Each row has a name. Each piece below is followed by the name of the row it came from, unless a question asks for something else. Each question is about the rows just above it. Places in a row count from 0.

R: [7.71 7.09 4.48 8.35 5.91 7.20 7.45 9.31 7.46]
S: [3.74 5.34 7.29 5.42 7.47 6.30 8.25 0.56 5.03]
M: [7.44 8.41 9.11 2.45 8.84 8.48 7.08 5.11 5.80]
K: [-2.99 -2.83 -2.09 -6.72 -5.18 -5.22 -6.23 -1.48 -5.90]
F: [-2.60 -3.32 -5.31  1.15 -8.17 -4.92 -2.42  1.36  7.19]
Row and place of [7.47] in the named rows: -> S, 4
Row and place of [7.20] in the named rows: -> R, 5

P: [-0.57  2.42 -1.84  5.56]
W: [-0.57  1.79 -1.84  7.19]
D: [ 2.42 -0.57  3.05  7.19]
X: [ 2.42 -0.57 -1.84  1.78]
Where does [-0.57  1.79 -1.84] start? Give its row and place. -> W, 0
q: [ 2.42 -0.57  3.05  7.19] -> D
[1.78] is at row and place -> X, 3

Q: [ 3.04  2.68  7.01  2.81  2.01  5.23  2.84 -6.23  2.05  5.91 -0.75 -0.37
 -5.14 -0.73  6.11 -1.38]
H: [-1.82 -2.18 -1.84 -1.51 -1.04  1.75 -0.96  4.48  3.32 -1.87  2.52  2.13
  4.55  4.33 -0.10  2.13]
Z: [ 4.26  2.00  0.06  3.94  4.40  1.97  1.47  3.41 -3.45  0.68 -1.90  0.05
  2.47 -1.77 -0.61 -1.90]
N: [-1.82 -2.18 -1.84 -1.51 -1.04 -1.01 -0.96  4.48  3.32 -1.87  2.52  2.13
  4.55  4.33  0.08  2.13]
[-0.61] is at row and place -> Z, 14
How many entries does [-1.82 -2.18 -1.84 -1.51 -1.04 -1.01 -0.96  4.48  3.32 -1.87  2.52  2.13
  4.55  4.33] have? -> 14
How many entries does [3.04 2.68 7.01 2.81 2.01 5.23 2.84] have? -> 7
Where does [4.55 4.33 0.08 2.13] start? Give its row and place. -> N, 12

Y: [ 0.52 -1.25 -1.36 -1.99 -1.32 -1.80 -2.03 -1.81 -1.53 -0.94  1.62  1.80
 -0.66 -3.33  3.35  1.12  3.45 -0.95  1.40]
E: [ 1.37 -0.26  0.45 -4.44 -1.48 -2.22 -4.50 -3.85 -0.34 -3.52  0.42  4.03
 -3.33  3.35 -0.66  1.12  3.45  1.18  2.76]
J: [ 1.37 -0.26  0.45 -1.47 -1.48 -2.22 -4.50 -3.85 -0.34 -3.52  0.42  4.03
 -3.33  3.35 -0.66  1.12  3.45  4.57  2.76]
C: [ 0.32  0.53  0.64 -0.64 -0.17  0.13 -0.73 -0.82  0.09 -0.43 -1.22  0.66
 -0.18  0.42 -0.06 -0.60  0.23  0.69  0.55]
U: [ 1.37 -0.26  0.45 -4.44 -1.48 -2.22 -4.50 -3.85 -0.34 -3.52 -7.60  4.03
 -3.33  3.35 -0.66  1.12  3.45  1.18  2.76]
G: [-2.11  0.31 -0.62  0.26 -0.41  1.18  0.23 -0.05 -0.93  1.72 -0.32  1.85
  1.60  0.37  1.50 -0.35  0.77 -0.38  0.21]
How many entries does [ 0.32  0.53  0.64 -0.64 -0.17  0.13 -0.73 -0.82  0.09] have? -> 9
Row and place of [-0.82] in the named rows: -> C, 7
Row and place of [0.69] in the named rows: -> C, 17
Number of entries in [ 0.52 -1.25 -1.36]: -> 3
Where in the named rows is [0.31]? -> G, 1
The row with [ 1.37 -0.26  0.45 -1.47 -1.48 -2.22 -4.50 -3.85 -0.34 -3.52  0.42  4.03
 -3.33  3.35 -0.66  1.12  3.45  4.57  2.76] is -> J
How many entries does [ 0.32  0.53  0.64 -0.64 -0.17  0.13 -0.73 -0.82  0.09 -0.43 -1.22  0.66
 -0.18  0.42 -0.06 -0.60  0.23  0.69  0.55] have? -> 19

L: [ 2.99  2.04  2.64 -6.09 -2.38 -1.40]
T: [ 5.24 -1.87  1.37  7.49 -2.24 -1.10]
A: [ 0.00 -1.68 -3.77  6.67 -5.59  2.12]
V: [-1.03  1.76 -3.41  7.25  1.69 -2.40]
B: [-1.85  2.99  2.05  2.64 -6.09 -4.87]
Where does [ 2.99  2.05  2.64 -6.09] start? Give its row and place. -> B, 1
How many entries does [-1.85  2.99  2.05  2.64 -6.09 -4.87] have? -> 6

Sigi: [-6.01 -3.19 -2.72 -1.57  1.83 -0.02 -3.51  6.12]
rebed: [-6.01 -3.19 -2.72 -1.64  1.83 -0.02 -3.51  6.12]
Lobom: [-3.92 -2.58 -1.24 -1.92  2.70  1.36 -0.25  0.07]
Dopoz: [-5.36  2.69 -1.99  1.93  6.82 -1.20 -0.64  1.92]
[-5.36] is at row and place -> Dopoz, 0
Row and place where [-1.99  1.93] starts: -> Dopoz, 2

